Group, then class
| -0.23 | +0.61 | -0.39 | -0.12 | -0.80 | +1.04 | -0.90 | -0.37 | +2.27 | -2.49 | +0.04 | -2.38 | -0.16 | +0.10 | -1.11 | -0.92 | -0.13 | -0.33 | -0.05 | +1.41 | -1.12 | -0.32 | -3.20 | -0.08 | +1.05 | -0.07 | +0.92 | +0.34 | -0.75 | +0.56 | -0.24 | -0.92 | -0.20 | +0.96 | -0.20 |
Q923 > Q92
| -0.90 | +0.25 | +0.78 | -0.25 | +0.53 | -2.01 | +0.18 | -0.10 | +1.86 | -0.07 | +1.27 | -0.23 | -0.60 | +1.54 | +0.71 | +1.31 | -1.19 | -0.52 | +0.88 | +1.35 | +0.10 | -0.77 | -0.69 | -0.17 | -0.34 | +1.57 | +1.02 | +1.36 | -1.16 | -0.37 | +0.11 | -0.74 | -0.45 | -0.32 | +3.32 |
Q780 > Q408
| +0.32 | -0.03 | +1.22 | -0.61 | +0.27 | -0.96 | -0.02 | -0.11 | +2.27 | -0.41 | +0.09 | -1.88 | -0.24 | +1.30 | -0.48 | +0.93 | -1.55 | +0.66 | +0.69 | +0.60 | -0.50 | -0.30 | -2.49 | -0.27 | +0.86 | +0.68 | +0.60 | +1.23 | -0.56 | +0.06 | +0.67 | -0.59 | -0.64 | +0.63 | +0.25 |
Q923 > Q71
| +0.20 | +0.20 | +0.31 | -0.35 | -0.20 | +0.24 | +0.01 | -0.08 | +1.15 | -0.97 | +0.39 | -1.98 | -0.16 | +0.61 | -1.18 | -0.03 | -0.56 | +0.85 | +0.45 | +0.79 | -1.17 | -2.13 | -1.75 | -0.06 | +0.66 | -1.04 | +0.23 | -0.19 | -0.27 | +1.19 | +1.04 | -0.46 | +0.38 | +1.02 | -1.21 |
Q923 > Q92
| +0.65 | +0.06 | -0.71 | +0.50 | +0.71 | -1.52 | -1.08 | -0.48 | +3.84 | -1.24 | -0.30 | -1.39 | +0.74 | +0.19 | -3.78 | -0.21 | -0.26 | -1.22 | -0.29 | -0.82 | -0.73 | +1.17 | -4.12 | -0.05 | +1.76 | -0.74 | -0.52 | +2.00 | +0.99 | -0.24 | +1.45 | +0.03 | -1.89 | +0.60 | -1.93 |
Q923 > Q71
| +1.09 | +1.66 | -1.51 | -0.13 | +0.86 | -2.98 | +0.76 | +0.12 | +5.62 | +1.20 | -0.60 | +1.67 | +0.79 | +1.50 | -1.38 | +1.89 | -0.52 | -0.57 | +0.89 | +0.59 | -0.45 | +1.34 | +0.34 | +0.26 | +0.75 | +1.11 | +0.49 | +1.33 | -0.25 | -0.33 | +0.33 | -0.23 | -1.83 | +0.30 | +1.29 |
Q780 > Q703
| -0.84 | +1.10 | -1.06 | -0.85 | +0.09 | -2.23 | +1.03 | -0.49 | +7.83 | +1.29 | -0.02 | +0.46 | -2.77 | +1.72 | +0.00 | +1.52 | +0.20 | -1.32 | +1.03 | +1.29 | -0.14 | +0.37 | +1.68 | -0.08 | -0.47 | +1.06 | +1.36 | +1.06 | -0.26 | -0.17 | -0.18 | -0.54 | +0.41 | +0.59 | +1.08 |
Q780 > Q703
| +1.03 | -0.57 | +0.44 | +0.34 | -0.27 | +0.77 | -0.62 | -0.07 | -0.71 | -0.79 | +0.27 | -1.36 | +0.43 | -0.24 | -0.73 | -0.44 | -0.47 | +0.18 | -0.49 | -0.45 | -0.45 | -0.42 | -1.81 | -0.27 | +0.83 | -0.83 | -1.07 | -0.31 | +0.39 | -0.10 | +0.28 | -0.14 | -0.59 | +0.28 | -1.22 |
Q923 > Q92
| +0.12 | +0.80 | +1.59 | -0.38 | -0.58 | -1.22 | +0.31 | -0.99 | +3.62 | -0.98 | +0.16 | -2.42 | -1.09 | +1.00 | -0.15 | +1.46 | -1.14 | -0.26 | +0.50 | +0.34 | -1.00 | -0.41 | -2.35 | -0.12 | +1.28 | +0.59 | +1.28 | +1.21 | -1.39 | -0.08 | +0.09 | -0.56 | -0.05 | +1.89 | +0.52 |
Q923 > Q71
| +1.52 | +3.22 | -1.60 | +0.10 | +0.39 | -1.65 | +0.46 | -0.82 | +4.69 | +0.49 | -0.16 | +0.64 | -0.18 | +1.97 | -1.94 | +0.32 | +0.57 | -0.77 | +1.05 | +1.03 | -1.05 | +0.55 | +0.23 | +0.72 | +1.22 | +0.58 | +0.22 | +0.90 | +0.53 | +0.25 | +0.09 | -0.07 | -1.50 | -0.01 | +0.26 |
Q780 > Q408
| +1.04 | +0.01 | +0.93 | +0.25 | +0.25 | -0.09 | -0.27 | -0.80 | +0.74 | -0.84 | -0.16 | -2.53 | -0.13 | +0.46 | -1.05 | +0.98 | -1.16 | +0.14 | +0.11 | -0.13 | -0.54 | -0.31 | -2.12 | -0.09 | +0.56 | +0.43 | +0.18 | +0.53 | -0.56 | +0.11 | +0.81 | +0.11 | -0.99 | +0.86 | -0.51 |
Q923 > Q71
| +1.39 | +0.61 | -0.13 | -0.29 | +2.79 | -1.82 | +1.12 | -0.19 | +4.11 | +0.59 | -0.46 | -0.16 | +0.14 | +1.16 | -0.15 | +1.36 | -0.58 | +1.08 | +0.80 | +0.10 | -0.46 | +0.36 | +0.70 | +0.20 | +0.05 | +0.36 | +0.69 | +1.22 | -0.24 | -0.24 | +1.03 | -0.24 | -0.76 | +0.64 | -0.24 |
Q780 > Q408

Group, then class
| -0.44 | -1.88 | +1.40 | +1.90 | -0.65 | -1.51 | -3.13 | +6.04 | +1.68 | +1.72 | +0.13 | -2.88 | +0.29 | +4.80 | -3.36 | +0.75 | -3.85 | +1.97 | -7.08 | -4.35 | -2.77 | +0.59 | -0.04 | -2.09 | -0.05 | -2.72 | -0.50 | +2.65 | +0.04 | +2.24 | -0.02 | +0.61 | -2.60 | -0.98 | -1.68 |
Q459 > <51>
| +0.53 | +1.01 | -3.13 | -0.38 | +2.24 | -1.35 | +1.35 | +3.86 | +1.55 | -0.43 | +0.51 | +1.73 | +0.72 | +0.02 | +1.71 | -0.33 | +0.60 | +5.11 | -1.95 | -1.02 | +0.55 | -1.73 | +0.20 | -0.22 | +1.03 | -0.78 | +0.51 | +2.96 | +0.57 | -0.42 | -0.68 | +1.39 | -2.48 | +0.23 | +0.86 |
Q648 > <58>
| -1.57 | -1.25 | +0.48 | +1.25 | -2.29 | -0.80 | -2.28 | +2.29 | -1.39 | +1.95 | +0.08 | -3.45 | -0.23 | +1.80 | -3.20 | +0.73 | -0.85 | -0.11 | -1.75 | -2.47 | -2.05 | +0.80 | -2.96 | -1.46 | -1.07 | -1.00 | +0.63 | -1.18 | -0.10 | +0.59 | +0.18 | -0.22 | -0.66 | -1.10 | -0.18 |
Q314 > <60>
| -0.47 | -1.01 | +0.77 | +1.00 | -0.53 | -1.21 | -1.51 | +3.29 | +0.02 | +1.27 | +0.27 | -1.92 | -0.48 | +1.51 | -2.25 | +0.42 | -1.48 | +0.18 | -1.94 | -2.10 | -0.97 | +0.55 | -1.56 | -0.83 | -0.26 | -1.48 | +0.49 | -0.29 | -1.42 | +1.04 | +0.09 | +0.43 | -0.91 | -0.79 | -0.89 |
Q459 > <66>
| +0.15 | -0.84 | -1.04 | +0.65 | +0.06 | -0.69 | -1.77 | +2.96 | +2.86 | +1.68 | +1.21 | -0.43 | +0.10 | +1.51 | -2.43 | -0.31 | -0.06 | +1.62 | -2.98 | -1.23 | -0.43 | +0.40 | +0.27 | -0.97 | +0.13 | -1.16 | +0.93 | +0.65 | -0.25 | +0.11 | +0.31 | +0.88 | -2.50 | -0.26 | -1.04 |
Q648 > <68>
| -0.52 | -1.31 | -1.83 | +1.24 | -0.26 | -1.60 | -1.16 | +4.38 | -0.02 | +1.61 | +0.57 | -2.46 | -0.01 | +1.68 | -2.30 | +0.26 | -0.64 | +2.23 | -2.63 | -2.84 | -2.07 | -0.19 | -1.90 | -1.24 | -0.12 | -1.82 | +0.36 | +1.29 | +0.67 | +0.11 | +0.09 | +0.73 | -2.04 | -0.64 | -0.44 |
Q459 > <66>
| +0.99 | -0.22 | +0.22 | +0.44 | +1.40 | -1.25 | -0.56 | +3.05 | +4.02 | +1.01 | +1.36 | +0.63 | +0.27 | +2.53 | -1.16 | -1.53 | +0.58 | +2.87 | -1.98 | -0.76 | +0.21 | -0.18 | +0.63 | -0.69 | +0.59 | -1.18 | +2.48 | +0.20 | -0.42 | -0.40 | +0.10 | +1.63 | -3.33 | +0.14 | -1.07 |
Q648 > <71>
| -0.73 | -1.30 | -0.73 | +2.03 | -0.90 | -1.38 | -2.35 | +4.42 | +0.42 | +1.92 | +0.93 | -3.20 | +0.16 | +2.30 | -4.26 | +0.85 | -1.40 | +1.59 | -3.23 | -3.17 | -2.34 | +0.50 | -2.25 | -1.74 | -0.33 | -1.90 | +0.95 | -0.05 | -0.07 | +0.98 | +0.44 | -0.09 | -2.02 | -0.78 | -1.71 |
Q459 > <66>
| +0.74 | -0.21 | -0.01 | +0.50 | +1.14 | -1.66 | +0.21 | +2.29 | +1.78 | +0.75 | +0.98 | +0.45 | +0.02 | +0.43 | -0.54 | -1.26 | +0.20 | +2.89 | -1.16 | -1.07 | +0.02 | -1.07 | -0.41 | -0.06 | +0.97 | -0.83 | +2.27 | -0.28 | -0.76 | +0.07 | -0.09 | +1.55 | -2.75 | +0.06 | -0.37 |
Q648 > <58>
| +0.20 | -0.09 | +0.62 | +1.05 | +0.22 | -2.36 | +0.31 | +1.03 | +0.26 | -0.12 | -0.13 | +0.11 | -0.52 | -0.26 | -0.09 | -0.68 | +0.20 | +1.91 | +1.19 | -1.26 | -0.43 | -1.00 | -2.31 | -0.08 | +0.32 | -0.05 | +2.89 | -2.00 | +0.26 | +0.35 | -0.83 | -0.03 | -1.63 | +0.06 | +0.24 |
Q648 > <68>
| -1.53 | -0.74 | -0.77 | +0.40 | -0.95 | -0.91 | -0.66 | +1.77 | -1.61 | +1.21 | +0.30 | -1.72 | +0.05 | -0.11 | -1.62 | +0.74 | +0.68 | +1.62 | -0.77 | -1.05 | -0.45 | -0.06 | -2.62 | -0.86 | -0.81 | -0.72 | +0.34 | -0.68 | -0.06 | -0.49 | +0.12 | -0.16 | -0.44 | -0.48 | +0.31 |
Q459 > <66>
| -1.71 | -0.60 | +4.42 | +0.50 | -1.14 | -0.58 | -1.09 | -1.26 | -2.47 | -0.84 | -1.14 | -1.12 | -1.21 | +0.05 | -0.30 | -0.29 | -0.48 | -1.45 | +2.39 | -0.31 | -0.36 | -0.03 | -3.10 | -0.27 | -1.61 | +1.26 | +0.89 | -3.69 | -0.54 | +0.34 | -0.40 | -2.19 | +0.18 | -0.93 | +0.79 |
Q459 > <51>
| +1.26 | -0.95 | -0.55 | +1.39 | +1.46 | -2.24 | -0.64 | +4.93 | +4.13 | +1.24 | +0.78 | +0.16 | -0.12 | +2.47 | -1.87 | -0.97 | -1.35 | +2.77 | -3.89 | -2.50 | -1.61 | -0.17 | +0.80 | -0.96 | +1.22 | -1.82 | +2.07 | +1.59 | -0.09 | +1.26 | +0.24 | +2.12 | -3.40 | -0.84 | -1.59 |
Q648 > <58>
| -1.40 | -0.64 | -1.40 | +0.11 | -0.59 | -1.24 | -0.78 | +2.68 | +0.41 | +1.73 | +0.93 | -1.33 | +0.27 | +0.00 | -1.55 | -0.17 | +1.56 | +1.60 | -0.13 | -0.92 | -0.32 | -0.24 | -3.38 | -0.88 | -1.74 | -0.19 | +2.25 | -1.28 | +0.31 | -1.14 | +0.59 | -0.35 | -2.49 | -0.63 | +0.32 |
Q314 > <52>
| -0.80 | -0.48 | -2.26 | +0.64 | -0.43 | -0.13 | -1.01 | +2.97 | +0.51 | +1.12 | +0.62 | -1.41 | +0.83 | +1.43 | -1.46 | +0.49 | -0.21 | +1.58 | -2.60 | -1.50 | -1.02 | +0.08 | -0.86 | -1.08 | -0.72 | -0.50 | -0.79 | +1.68 | +0.52 | +0.09 | +0.32 | +0.21 | -1.03 | -0.42 | -0.15 |
Q459 > <66>
| -1.48 | -1.51 | +2.12 | +0.53 | -1.03 | +0.29 | -2.35 | +1.73 | -0.17 | +1.53 | -0.57 | -2.59 | +0.05 | +2.50 | -2.65 | +0.44 | -2.26 | -0.69 | -2.86 | -1.61 | -1.15 | +1.26 | -0.67 | -1.48 | -0.70 | -1.39 | -0.89 | +0.26 | -0.24 | +0.74 | +0.52 | -0.23 | -0.42 | -0.79 | -0.81 |
Q314 > <60>
| -0.65 | -1.72 | -2.10 | +0.97 | -1.14 | +0.43 | -2.45 | +5.83 | +1.06 | +2.34 | +1.04 | -3.04 | +1.03 | +3.62 | -3.64 | +1.67 | -2.35 | +1.61 | -7.09 | -3.06 | -2.17 | +1.45 | +1.65 | -1.71 | +0.02 | -3.45 | -2.12 | +4.34 | +0.17 | +0.92 | +0.97 | +1.65 | -1.09 | -0.70 | -2.71 |
Q314 > <60>
| -0.02 | -1.10 | +0.98 | +0.97 | +0.29 | -1.18 | -1.24 | +3.00 | +1.60 | +1.33 | +1.08 | -1.05 | +0.21 | +1.71 | -1.84 | -0.70 | -1.36 | +1.54 | -3.25 | -1.98 | -1.07 | +0.58 | +0.80 | -0.93 | +0.80 | -1.91 | +1.35 | +0.76 | -0.36 | +0.48 | +0.05 | +0.91 | -2.20 | -0.05 | -2.34 |
Q648 > <68>
| +0.67 | -0.38 | -1.07 | +1.09 | +0.85 | -2.37 | -0.12 | +3.18 | +2.76 | +1.31 | +1.47 | -0.08 | -0.02 | +0.50 | -1.75 | -0.92 | +0.70 | +3.08 | -0.94 | -1.69 | -0.48 | -0.39 | -0.76 | -0.75 | +0.51 | -1.64 | +3.21 | -0.79 | -0.16 | +0.07 | +0.39 | +1.09 | -3.42 | +0.19 | -0.70 |
Q648 > <71>
| -1.12 | -0.66 | -2.57 | +0.54 | -0.80 | -0.16 | -0.94 | +3.34 | -0.43 | +1.76 | +0.61 | -2.02 | +0.67 | +1.75 | -2.02 | +1.23 | -0.44 | +1.67 | -2.75 | -1.72 | -0.55 | +0.56 | -1.21 | -0.99 | -0.79 | -1.34 | -0.88 | +1.76 | -0.25 | -0.37 | +0.36 | +0.52 | -1.26 | -0.52 | -0.38 |
Q314 > <60>
| -2.41 | -1.12 | +5.51 | +0.22 | -2.05 | +0.58 | -2.46 | -1.67 | -2.30 | +0.51 | -0.60 | -2.15 | -0.85 | +1.60 | -2.12 | +0.33 | -2.14 | -2.77 | -0.43 | -0.53 | -0.43 | +1.92 | -1.00 | -0.98 | -1.15 | -0.51 | -0.72 | -2.38 | -0.87 | +1.29 | +0.40 | -1.20 | +0.96 | -0.70 | -0.39 |
Q314 > <60>
| -1.64 | -0.80 | +1.19 | +0.34 | -1.06 | -0.35 | -1.24 | +1.32 | -2.54 | +0.75 | -0.74 | -2.59 | -0.31 | +0.80 | -1.31 | +0.92 | -0.95 | +0.78 | -0.44 | -2.27 | -0.61 | +0.25 | -1.97 | -1.16 | -0.72 | -1.11 | -0.46 | -0.24 | +0.71 | +0.03 | -0.21 | +0.04 | -0.53 | -0.33 | +0.02 |
Q459 > <66>
| -0.90 | -1.08 | -5.17 | +1.22 | -0.48 | -2.26 | -1.65 | +6.50 | +2.60 | +3.40 | +2.16 | -3.29 | +0.91 | +1.26 | -4.39 | -0.37 | +2.35 | +4.52 | -3.07 | -3.31 | -1.29 | -0.20 | -3.16 | -1.55 | -0.68 | -2.07 | +1.52 | +0.26 | -0.11 | -1.06 | +0.39 | +1.76 | -4.28 | -0.16 | -0.70 |
Q314 > <52>
| -1.68 | -0.87 | +0.81 | +0.82 | -2.25 | -0.95 | -1.73 | +1.09 | -1.11 | +1.82 | +0.07 | -3.07 | -0.58 | +0.21 | -3.08 | +0.02 | +0.31 | -0.16 | +0.45 | -1.41 | -1.19 | +1.07 | -3.32 | -0.79 | -1.47 | -0.45 | +1.08 | -2.97 | -0.47 | -0.13 | +0.18 | -0.78 | -1.19 | -0.77 | -0.22 |
Q314 > <52>
| -1.39 | -0.32 | -1.34 | +0.40 | -0.70 | +0.02 | -0.85 | +1.43 | -0.87 | +0.94 | +0.28 | -2.02 | +0.05 | +0.52 | -1.27 | +0.77 | +0.78 | -0.11 | -0.91 | -1.41 | -0.23 | +0.96 | -2.21 | -0.65 | -1.16 | -0.53 | -0.51 | +0.14 | +0.05 | -0.25 | -0.10 | -0.90 | -0.95 | -0.75 | +0.32 |
Q314 > <60>
| -0.73 | -0.47 | +0.76 | +0.61 | -1.37 | -1.03 | -0.85 | +0.75 | -1.62 | +0.34 | -0.40 | -1.61 | -0.54 | +0.47 | -0.88 | +0.34 | -0.63 | +0.28 | -0.14 | -1.55 | -0.87 | -0.33 | -2.01 | -0.96 | -0.76 | -0.54 | +0.25 | -0.77 | -0.01 | +0.58 | -0.68 | -0.60 | -0.39 | -0.46 | +0.34 |
Q459 > <66>
